Below are the code and all the weights of a small trained network. Each question names an input and a class and asks about switching units off, where a switched-off unit gives its printed mean instead of its output.

import numpy as np


def w(rows, s, z=0):
    codes = np.array(rows[::2]) - 128.0
    scale = np.full(codes.shape[1], s)
    scale[-1] = z or s
    return codes * scale


def f(y):
    return np.maximum(y, 0)


def log_softmax(a):
    a = a - a.max(-1, keepdims=True)
    return a - np.log(np.exp(a).sum(-1, keepdims=True))


def net(x, mask):
    res = np.array(x, float).reshape(1, 5) / 4 @ E
    y = f(res @ A[0][:, :-1].T + A[0][:, -1])
    res = res + np.where(mask, y, B[0][:, -1]) @ B[0][:, :-1]
    return log_softmax(res[-1] @ U[:, :-1].T + U[:, -1])


A, B = {}, {}
E = w([
[134,204,114,174,180,165],'x0',
[99,117,127,38,129,138],'x1',
[167,247,127,184,143,59],'x2',
[135,143,181,127,46,99],'x3',
[66,173,72,123,105,90],'x4',
],0.016)
A[0] = w([
[116,158,53,162,223,116,201],'n1',
[79,145,61,40,143,85,145],'n2',
[64,203,173,74,179,252,39],'n3',
[179,167,77,114,178,153,2],'n4',
[173,50,77,71,171,156,98],'n5',
[90,133,1,18,125,78,104],'n6',
[175,50,127,228,214,135,190],'n7',
],0.009,0.0044)
B[0] = w([
[123,74,95,166,83,212,251],'n1',
[217,61,48,254,63,195,220],'n2',
[144,6,208,117,242,91,202],'n3',
[145,51,132,61,60,175,175],'n4',
[102,35,36,250,105,194,228],'n5',
[243,141,60,147,80,154,236],'n6',
[246,145,229,198,88,138,239],'n7',
],0.0081,0.012)
U = w([
[168,185,87,201,151,149,254],'0',
[69,170,123,98,99,89,25],'1',
[119,131,133,110,248,186,30],'2',
[175,100,145,87,110,143,211],'3',
[129,102,85,74,116,182,2],'4',
],0.016,0.0073)

Each question gives the input, the list of numbers given to net, and the class t.
The units are the neurons (one row each of A and B). Each row of codes is followed by its name. A weight is (code - 128) times the scale printed after its matrix; where a second scale follows, it is the last column's (A, B and U).
mask holds one flag per neuron, in row order. A switched-off neuron (its flag False) gives its mean, the last column of its row in B, instead of its output. The means were averaged over made-up inputs and are rounded, as every weight is.
A unit's drop is (log p(t) with every unit on - log p(t) with that unit switched off) / (log p(t) with every unit on - log p(t) with every unit switched off).
The circuit of an input: a set's keep is (log p(t) with only the set's units on - log p(t) with every unit switched off) / (log p(t) with every unit on - log p(t) with every unit switched off). Starting from all 7 units, units are removed one at a time, each time the one whose removal leaves the highest keep (on an exact tie, the one counted first), for as long as the keep stays at least 0.8.
circuit, biggest first: the units of the circuit, biggest drop first
k most important neurons: the k neurons with the biggest drops, biggest first
drop when u is switched off: that unit's drop, to one decimal
input [1,-4,-8,-5,-2], class 0: circuit, biggest first : [n5 n7]
input [0,2,-5,5,-6], class 4: circuit, biggest first : [n7]
input [-6,3,-6,7,-2], class 4: 2 most important neurons : [n7 n5]
input [-6,4,-8,6,-2], class 4: circuit, biggest first : [n5 n7]
input [3,2,-1,-4,-1], class 2: 2 most important neurons : [n3 n6]
input [0,2,-5,-8,8], class 0: 2 most important neurons : [n2 n6]
input [5,6,5,-6,-8], class 2: 2 most important neurons : [n3 n6]
input [-7,3,1,-1,-1], class 4: 2 most important neurons : [n7 n3]
input [0,-2,-6,-5,8], class 0: 3 most important neurons : [n2 n6 n4]
input [-1,1,-2,8,8], class 0: drop when n4 is switched off : 0.3
input [-8,1,2,-4,7], class 0: drop when n5 is switched off : 0.0
input [5,2,-3,0,0], class 2: drop when n3 is switched off : 0.1
